Below is a small trained network, with its code and all its weights. Each question gives an input and a target symbol and asks what happens when units are switched off, that is, made to give their printed mean instead of their output.

import numpy as np


def w(rows, s, z=0):
    codes = np.array(rows[::2]) - 128.0
    scale = np.full(codes.shape[1], s)
    scale[-1] = z or s
    return codes * scale


def norm(h):
    return h / np.sqrt((h * h).mean(-1, keepdims=True) + 1e-5)


def softmax(a):
    e = np.exp(a - a.max(-1, keepdims=True))
    return e / e.sum(-1, keepdims=True)


def log_softmax(a):
    a = a - a.max(-1, keepdims=True)
    return a - np.log(np.exp(a).sum(-1, keepdims=True))


def net(x, mask):
    ids = ['αβεζηθλμξφω'.index(c) for c in x.split()]
    T = len(ids)
    res = E[ids] + P[:T]
    u = 0
    for l in range(3):
        r = norm(res)
        for j in range(2):
            rows = slice(3 * j, 3 * j + 3)
            q, k, v = (r @ M[l][rows].T for M in (Q, K, V))
            z = softmax(np.where(np.tri(T) > 0, q @ k.T / 3**0.5, -1e9)) @ v
            o = O[l][rows]
            res = res + np.where(mask[u + j], z, o[:, -1]) @ o[:, :-1]
        u += 2
    return log_softmax(norm(res)[-1] @ U[:, :-1].T + U[:, -1])


Q, K, V, O = {}, {}, {}, {}
E = w([
[91,126,64,157,160,83,119,201],'α',
[158,153,186,148,152,1,113,136],'β',
[123,141,162,83,96,122,152,194],'ε',
[162,123,120,165,91,123,153,142],'ζ',
[102,172,111,146,89,117,117,122],'η',
[165,116,121,119,114,121,95,178],'θ',
[120,135,133,88,107,143,86,136],'λ',
[171,206,127,124,176,158,155,145],'μ',
[172,80,124,154,141,177,144,69],'ξ',
[110,113,162,119,85,147,145,119],'φ',
[155,69,159,112,118,167,126,133],'ω',
],0.0071)
P = w([
[120,88,140,2,144,58,192,104],'0',
[86,129,190,155,154,74,161,188],'1',
[158,107,116,36,127,90,155,88],'2',
[106,138,172,181,141,113,147,186],'3',
[169,139,97,69,106,108,137,104],'4',
[130,150,159,196,131,135,131,185],'5',
[195,155,90,92,91,124,115,119],'6',
[143,149,150,210,117,166,100,172],'7',
[210,167,87,114,88,149,84,112],'8',
[153,148,145,217,110,189,61,159],'9',
[223,183,73,126,91,145,61,97],'10',
],0.0044)
Q[0] = w([
[68,204,43,139,144,101,133,174],'0.h0',
[244,152,84,96,179,68,55,146],'0.h0',
[157,25,109,109,202,159,132,245],'0.h0',
[126,111,106,37,90,131,147,88],'0.h1',
[89,144,135,164,159,149,174,105],'0.h1',
[147,118,83,100,116,136,108,93],'0.h1',
],0.011)
K[0] = w([
[33,167,35,131,172,99,157,174],'0.h0',
[213,148,56,156,186,127,47,174],'0.h0',
[183,37,157,66,181,125,124,246],'0.h0',
[119,125,155,101,155,54,158,100],'0.h1',
[83,98,128,124,112,161,173,139],'0.h1',
[112,100,160,131,158,77,114,101],'0.h1',
],0.011)
V[0] = w([
[106,116,37,169,107,171,250,149],'0.h0',
[87,186,149,129,138,104,175,196],'0.h0',
[134,180,38,206,100,253,25,123],'0.h0',
[175,134,232,244,172,37,96,86],'0.h1',
[168,129,156,193,25,92,115,220],'0.h1',
[152,165,104,126,171,54,49,111],'0.h1',
],0.0027)
O[0] = w([
[142,112,86,80,202,124,81,88,111],'0.h0',
[192,96,136,180,81,176,96,123,177],'0.h0',
[97,4,168,9,159,116,138,75,36],'0.h0',
[164,200,125,244,16,90,149,106,215],'0.h1',
[88,123,174,150,4,108,99,209,253],'0.h1',
[188,167,99,92,73,117,141,129,151],'0.h1',
],0.0032,0.0022)
Q[1] = w([
[255,179,139,84,180,164,167,104],'1.h0',
[136,166,144,212,224,109,75,189],'1.h0',
[45,66,126,141,199,187,155,27],'1.h0',
[45,120,196,83,143,110,102,115],'1.h1',
[211,154,71,102,104,145,59,119],'1.h1',
[192,170,117,223,75,153,82,178],'1.h1',
],0.0082)
K[1] = w([
[203,140,45,55,154,209,180,96],'1.h0',
[169,201,148,147,254,80,155,169],'1.h0',
[26,53,109,120,161,105,197,88],'1.h0',
[61,164,124,65,103,176,163,125],'1.h1',
[126,79,116,112,149,51,52,107],'1.h1',
[192,104,135,172,107,137,19,137],'1.h1',
],0.0082)
V[1] = w([
[132,180,21,155,98,106,122,252],'1.h0',
[199,161,122,185,97,113,69,69],'1.h0',
[139,117,254,37,84,92,228,140],'1.h0',
[83,181,55,95,96,174,207,134],'1.h1',
[67,180,112,165,217,104,5,131],'1.h1',
[129,224,153,181,129,254,130,149],'1.h1',
],0.0033)
O[1] = w([
[113,110,111,120,202,163,170,1,254],'1.h0',
[68,116,127,77,195,141,90,145,202],'1.h0',
[173,119,45,177,134,89,134,132,184],'1.h0',
[112,158,76,79,172,151,198,160,93],'1.h1',
[32,146,162,150,94,149,64,124,101],'1.h1',
[66,92,110,82,158,168,145,7,149],'1.h1',
],0.0041,0.0035)
Q[2] = w([
[234,165,100,100,1,115,41,85],'2.h0',
[198,132,71,8,123,153,192,109],'2.h0',
[70,111,112,149,111,203,136,108],'2.h0',
[107,100,7,85,115,147,153,142],'2.h1',
[50,126,166,117,230,120,189,167],'2.h1',
[78,146,175,199,137,223,139,177],'2.h1',
],0.0097)
K[2] = w([
[195,156,184,150,157,133,33,112],'2.h0',
[183,183,146,108,207,134,167,128],'2.h0',
[81,56,145,114,156,187,153,92],'2.h0',
[65,89,84,119,181,71,145,154],'2.h1',
[116,158,130,68,106,140,254,124],'2.h1',
[108,107,202,112,123,231,179,171],'2.h1',
],0.0092)
V[2] = w([
[140,39,125,74,115,56,203,148],'2.h0',
[145,156,213,94,86,189,185,132],'2.h0',
[178,170,79,160,165,254,106,186],'2.h0',
[206,172,171,115,55,165,127,49],'2.h1',
[158,166,237,84,96,76,206,148],'2.h1',
[134,79,181,113,108,28,123,67],'2.h1',
],0.0059)
O[2] = w([
[35,112,223,188,99,111,100,81,36],'2.h0',
[140,188,228,92,143,57,202,137,112],'2.h0',
[131,198,72,169,233,148,168,244,157],'2.h0',
[96,152,68,131,107,253,194,154,173],'2.h1',
[104,88,77,37,136,202,82,136,250],'2.h1',
[156,83,110,70,188,122,193,136,131],'2.h1',
],0.0062,0.0019)
U = w([
[51,162,178,54,109,152,57,206,122],'α',
[66,61,71,156,181,152,79,146,102],'β',
[95,131,79,202,38,99,202,161,23],'ε',
[125,38,219,137,217,174,143,133,172],'ζ',
[188,172,71,24,232,94,169,153,131],'η',
[47,237,126,149,158,161,100,31,135],'θ',
[180,172,183,191,111,59,41,114,253],'λ',
[71,151,196,72,103,123,212,127,177],'μ',
[174,36,168,136,100,128,112,254,22],'ξ',
[179,98,92,51,60,152,117,52,148],'φ',
[147,98,84,215,209,140,192,4,43],'ω',
],0.011,0.0053)

Each question gives the input, a string of symbols that net reads in full, and the target symbol t.
The units are the heads (3 rows each of Q, K, V and O). Each row of codes is followed by its name. A weight is (code - 128) times the scale printed after its matrix; where a second scale follows, it is the last column's (O and U).
mask holds one flag per head, layer by layer. A switched-off head (its flag False) gives its mean, the last column of its rows in O, instead of its output. The means were averaged over made-up inputs and are rounded, as every weight is.
A unit's drop is (log p(t) with every unit on - log p(t) with that unit switched off) / (log p(t) with every unit on - log p(t) with every unit switched off).
The circuit of an input: a set's keep is (log p(t) with only the set's units on - log p(t) with every unit switched off) / (log p(t) with every unit on - log p(t) with every unit switched off). Starting from all 6 units, units are removed one at a time, each time the one whose removal leaves the highest keep (on an exact tie, the one counted first), for as long as the keep stays at least 0.8.
units of the circuit, in order: the units of the circuit, biggest drop first
most important unit: the unit with the biggest drop
heads that matter: for each layer, one digit per head in row order, 1 if its drop is at least 0.15 and else 0, layers parted by /
input θ ε ε μ α φ ε, target λ: units of the circuit, in order => (2.h1)
input μ η μ ξ α α λ λ φ, target λ: heads that matter => 00 / 00 / 01
input ζ ζ β ε ε β, target α: units of the circuit, in order => (2.h1; 0.h1)
input ε μ α β β μ φ θ θ, target η: heads that matter => 10 / 00 / 10
input ξ β μ θ λ φ λ α α μ ξ, target η: heads that matter => 00 / 00 / 10
input λ λ η, target θ: heads that matter => 11 / 01 / 10
input α β λ α μ β, target η: heads that matter => 11 / 00 / 10
input η η λ, target α: units of the circuit, in order => (1.h1; 0.h1; 2.h0)
input μ θ β θ ε, target φ: heads that matter => 00 / 01 / 10
input ε η ω, target ξ: heads that matter => 01 / 11 / 10
input ξ ζ λ α φ φ, target μ: heads that matter => 01 / 01 / 10
input ξ ε λ, target α: heads that matter => 01 / 11 / 10
input ε ε ξ, target ζ: units of the circuit, in order => (2.h0; 0.h1; 1.h1)
input ε μ ξ η α α ζ ζ ε θ λ, target λ: heads that matter => 10 / 01 / 01
input β λ β η α μ ω ζ μ α η, target λ: most important unit => 2.h1
input ζ ζ λ β β, target φ: units of the circuit, in order => (2.h0; 2.h1)
input ζ β η α ε, target λ: units of the circuit, in order => (2.h1; 0.h0)
input β μ β ε β η ω η α, target λ: units of the circuit, in order => (2.h1; 0.h0)
input μ β ζ β, target ε: heads that matter => 10 / 00 / 11
input μ ζ λ θ μ β β ζ ξ β, target ε: units of the circuit, in order => (2.h1; 0.h1)
input φ φ β μ β ω β ε λ α α, target λ: units of the circuit, in order => (2.h1)
input η θ ζ, target ω: units of the circuit, in order => (0.h0; 2.h0; 0.h1; 1.h1)
